Below is a small trained network, with its code and all its weights. Each question gives an input and a target symbol and asks what happens when units are switched off, that is, made to give their printed mean instead of their output.

import numpy as np


def w(rows, s, z=0):
    codes = np.array(rows[::2]) - 128.0
    scale = np.full(codes.shape[1], s)
    scale[-1] = z or s
    return codes * scale


def f(y):
    return np.maximum(y, 0)


def softmax(a):
    e = np.exp(a - a.max(-1, keepdims=True))
    return e / e.sum(-1, keepdims=True)


def log_softmax(a):
    a = a - a.max(-1, keepdims=True)
    return a - np.log(np.exp(a).sum(-1, keepdims=True))


def net(x, mask):
    ids = ['αβγδεζηθλξτψω'.index(c) for c in x.split()]
    T = len(ids)
    res = E[ids] + P[:T]
    u = 0
    for l in range(3):
        q, k, v = (res @ M[l].T for M in (Q, K, V))
        z = softmax(np.where(np.tri(T) > 0, q @ k.T / 4**0.5, -1e9)) @ v
        res = res + np.where(mask[u], z, O[l][:, -1]) @ O[l][:, :-1]
        u += 1
        y = f(res @ A[l][:, :-1].T + A[l][:, -1])
        res = res + np.where(mask[u : u + 12], y, B[l][:, -1]) @ B[l][:, :-1]
        u += 12
    return log_softmax(res[-1] @ U[:, :-1].T + U[:, -1])


Q, K, V, O, A, B = {}, {}, {}, {}, {}, {}
E = w([
[59,174,128,118],'α',
[51,192,138,159],'β',
[79,126,109,121],'γ',
[65,164,12,154],'δ',
[80,123,106,117],'ε',
[48,188,134,160],'ζ',
[72,135,115,116],'η',
[80,129,113,119],'θ',
[127,80,115,210],'λ',
[151,47,102,108],'ξ',
[28,62,211,182],'τ',
[188,193,124,70],'ψ',
[66,130,208,136],'ω',
],0.011)
P = w([
[2,68,102,22],'0',
[84,111,146,62],'1',
[132,139,161,79],'2',
[162,171,172,95],'3',
[183,187,180,105],'4',
[203,200,189,114],'5',
[216,216,191,117],'6',
[231,229,197,121],'7',
[239,241,200,125],'8',
],0.0039)
Q[0] = w([
[140,124,171,120],'L0H1',
[96,191,1,78],'L0H1',
[245,114,138,45],'L0H1',
[48,232,212,40],'L0H1',
],0.0096)
K[0] = w([
[146,129,164,131],'L0H1',
[64,184,38,71],'L0H1',
[229,118,144,51],'L0H1',
[72,245,203,80],'L0H1',
],0.011)
V[0] = w([
[125,132,132,111],'L0H1',
[146,109,89,224],'L0H1',
[141,118,83,254],'L0H1',
[62,228,154,184],'L0H1',
],0.0073)
O[0] = w([
[125,125,117,116,135],'L0H1',
[182,135,195,195,93],'L0H1',
[196,121,207,226,102],'L0H1',
[124,2,56,232,251],'L0H1',
],0.0054,0.0019)
A[0] = w([
[215,141,114,174,93],'L0N1',
[194,181,178,167,32],'L0N2',
[73,192,180,134,146],'L0N3',
[119,100,173,147,100],'L0N4',
[132,226,154,123,1],'L0N5',
[113,139,141,67,151],'L0N6',
[154,44,94,88,21],'L0N7',
[104,104,121,200,47],'L0N8',
[133,122,87,191,54],'L0N9',
[58,169,254,111,67],'L0N10',
[197,216,163,59,37],'L0N11',
[155,125,189,183,9],'L0N12',
],0.0088,0.0032)
B[0] = w([
[119,99,241,149,167],'L0N1',
[3,128,112,70,145],'L0N2',
[130,71,141,244,249],'L0N3',
[137,82,109,34,180],'L0N4',
[87,61,114,145,141],'L0N5',
[189,161,134,229,223],'L0N6',
[157,73,101,239,150],'L0N7',
[166,163,140,49,205],'L0N8',
[147,215,101,74,194],'L0N9',
[163,30,43,120,224],'L0N10',
[153,163,125,27,182],'L0N11',
[8,88,84,48,159],'L0N12',
],0.011,0.0019)
Q[1] = w([
[175,108,76,217],'L1H1',
[253,56,100,9],'L1H1',
[133,59,175,126],'L1H1',
[183,33,127,195],'L1H1',
],0.0073)
K[1] = w([
[195,77,76,202],'L1H1',
[254,51,119,69],'L1H1',
[111,138,245,124],'L1H1',
[190,80,195,191],'L1H1',
],0.0075)
V[1] = w([
[55,157,237,131],'L1H1',
[236,76,191,98],'L1H1',
[101,130,138,155],'L1H1',
[91,133,254,141],'L1H1',
],0.0058)
O[1] = w([
[63,191,72,177,32],'L1H1',
[30,87,99,9,5],'L1H1',
[97,163,145,156,141],'L1H1',
[2,194,84,143,5],'L1H1',
],0.0053,0.002)
A[1] = w([
[111,65,190,95,159],'L1N1',
[203,212,147,85,96],'L1N2',
[93,206,90,84,73],'L1N3',
[73,149,11,67,124],'L1N4',
[64,123,92,123,61],'L1N5',
[82,128,68,122,210],'L1N6',
[79,48,135,159,109],'L1N7',
[116,184,100,75,28],'L1N8',
[115,121,76,96,101],'L1N9',
[17,112,162,97,9],'L1N10',
[135,95,124,106,252],'L1N11',
[93,66,177,39,77],'L1N12',
],0.012,0.0043)
B[1] = w([
[240,122,148,180,218],'L1N1',
[129,242,96,124,200],'L1N2',
[135,46,160,143,154],'L1N3',
[181,92,195,124,171],'L1N4',
[101,113,138,119,138],'L1N5',
[163,117,169,156,206],'L1N6',
[137,82,112,5,237],'L1N7',
[59,79,168,43,146],'L1N8',
[101,122,160,118,146],'L1N9',
[165,249,83,140,148],'L1N10',
[111,133,209,163,254],'L1N11',
[126,159,57,189,193],'L1N12',
],0.018,0.0048)
Q[2] = w([
[133,186,189,45],'L2H1',
[122,77,133,123],'L2H1',
[137,132,91,145],'L2H1',
[250,179,195,130],'L2H1',
],0.017)
K[2] = w([
[224,151,227,105],'L2H1',
[81,134,113,67],'L2H1',
[139,112,124,139],'L2H1',
[121,104,248,219],'L2H1',
],0.017)
V[2] = w([
[119,116,114,168],'L2H1',
[110,110,128,142],'L2H1',
[255,214,51,152],'L2H1',
[216,186,56,161],'L2H1',
],0.0044)
O[2] = w([
[106,127,78,95,137],'L2H1',
[114,140,92,124,112],'L2H1',
[113,6,182,114,251],'L2H1',
[116,52,111,110,166],'L2H1',
],0.0027,0.0011)
A[2] = w([
[148,71,167,167,190],'L2N1',
[60,33,157,102,110],'L2N2',
[90,186,70,211,125],'L2N3',
[165,85,120,178,120],'L2N4',
[148,10,215,180,123],'L2N5',
[142,109,99,91,13],'L2N6',
[165,61,154,151,184],'L2N7',
[117,122,111,105,49],'L2N8',
[166,70,108,68,53],'L2N9',
[105,179,37,127,63],'L2N10',
[128,108,100,101,82],'L2N11',
[124,111,121,141,254],'L2N12',
],0.012,0.0079)
B[2] = w([
[100,122,181,142,223],'L2N1',
[133,172,95,78,144],'L2N2',
[153,173,77,133,141],'L2N3',
[148,143,167,110,183],'L2N4',
[128,139,4,98,249],'L2N5',
[82,143,127,140,132],'L2N6',
[120,96,186,133,228],'L2N7',
[97,126,119,141,128],'L2N8',
[199,134,132,163,157],'L2N9',
[110,73,157,114,132],'L2N10',
[113,129,129,137,131],'L2N11',
[59,90,135,171,185],'L2N12',
],0.035,0.017)
U = w([
[149,173,78,234,207],'α',
[146,104,143,123,8],'β',
[145,102,140,123,13],'γ',
[194,58,153,145,59],'δ',
[78,122,253,231,157],'ε',
[144,99,142,123,3],'ζ',
[148,111,140,115,22],'η',
[42,44,114,110,217],'θ',
[143,101,143,111,5],'λ',
[150,107,144,113,21],'ξ',
[148,103,145,110,27],'τ',
[151,144,192,17,230],'ψ',
[173,98,93,66,49],'ω',
],0.0068,0.0051)

Each question gives the input, a string of symbols that net reads in full, and the target symbol t.
The units are the heads (4 rows each of Q, K, V and O) and the neurons (one row each of A and B). Each row of codes is followed by its name. A weight is (code - 128) times the scale printed after its matrix; where a second scale follows, it is the last column's (O, A, B and U).
mask holds one flag per unit, layer by layer, with each layer's heads first. A switched-off unit (its flag False) gives its mean, the last column of its rows in O or B, instead of its output. The means were averaged over made-up inputs and are rounded, as every weight is.
A unit's drop is (log p(t) with every unit on - log p(t) with that unit switched off) / (log p(t) with every unit on - log p(t) with every unit switched off).
The circuit of an input: a set's keep is (log p(t) with only the set's units on - log p(t) with every unit switched off) / (log p(t) with every unit on - log p(t) with every unit switched off). Starting from the 12 units with the biggest drops (on a tie, the unit counted first), units are removed one at a time, each time the one whose removal leaves the highest keep (on an exact tie, the one counted first), for as long as the keep stays at least 0.8.
circuit, biggest first: the units of the circuit, biggest drop first
unit that matters most: the unit with the biggest drop
k most important neurons: the k neurons with the biggest drops, biggest first
top k neurons in layer l: the k neurons of layer l with the biggest drops, biggest first
input δ λ λ θ ε δ λ, target α: 3 most important neurons -> L1N10; L0N2; L0N1
input ζ α η τ ω, target ω: circuit, biggest first -> L2N5; L0N10; L2N2; L1N2
input ξ ξ τ λ η δ ω ξ, target α: 3 most important neurons -> L0N3; L1N2; L1N7
input θ τ θ δ τ δ α α, target ε: 2 most important neurons -> L2N5; L1N7
input ξ λ ξ λ, target ε: 2 most important neurons -> L2N5; L1N10
input ω δ ξ θ τ, target δ: circuit, biggest first -> L2N9; L1N7; L0N10
input ξ ξ δ δ τ ξ δ ψ, target ψ: 3 most important neurons -> L0N11; L2N5; L1N8
input ζ β ξ ζ ζ, target α: circuit, biggest first -> L2N3; L1N7
input τ δ ζ δ δ β ζ ζ, target α: unit that matters most -> L1N7
input τ τ δ ε δ ξ ξ δ, target α: circuit, biggest first -> L1N7; L2N3
input λ λ ψ λ δ ξ δ ξ, target ε: 3 most important neurons -> L2N5; L0N3; L0N9
input τ β α ψ α ξ τ τ ψ, target ψ: 4 most important neurons -> L0N11; L2N5; L1N2; L1N8
input ξ ξ ψ ξ, target α: top 4 neurons in layer 0 -> L0N11; L0N3; L0N6; L0N10
input η ψ ξ δ δ, target ε: top 2 neurons in layer 0 -> L0N6; L0N9
input ω ξ γ γ δ λ η λ, target ε: top 3 neurons in layer 0 -> L0N2; L0N12; L0N1
input δ θ ψ δ ψ ω δ, target α: 3 most important neurons -> L1N2; L1N7; L2N7
input τ η ξ δ ξ, target ε: unit that matters most -> L0H1
input λ β ω λ δ α β, target ε: 4 most important neurons -> L2N5; L1N11; L1N4; L1N1
input β δ δ β, target ε: 3 most important neurons -> L2N5; L1N11; L1N1
input ζ λ ξ λ λ α α, target ε: 2 most important neurons -> L2N5; L1N11
input γ η ω λ ξ τ, target δ: 2 most important neurons -> L1N7; L0N10
input ε ξ ε τ δ τ ψ τ δ, target ε: top 2 neurons in layer 1 -> L1N4; L1N7
input ε η τ ψ η, target ε: circuit, biggest first -> L2N5
input λ ξ ζ τ ζ, target ε: top 3 neurons in layer 0 -> L0N10; L0N4; L0N12
input γ α τ θ δ ξ ω, target ω: top 2 neurons in layer 2 -> L2N5; L2N9
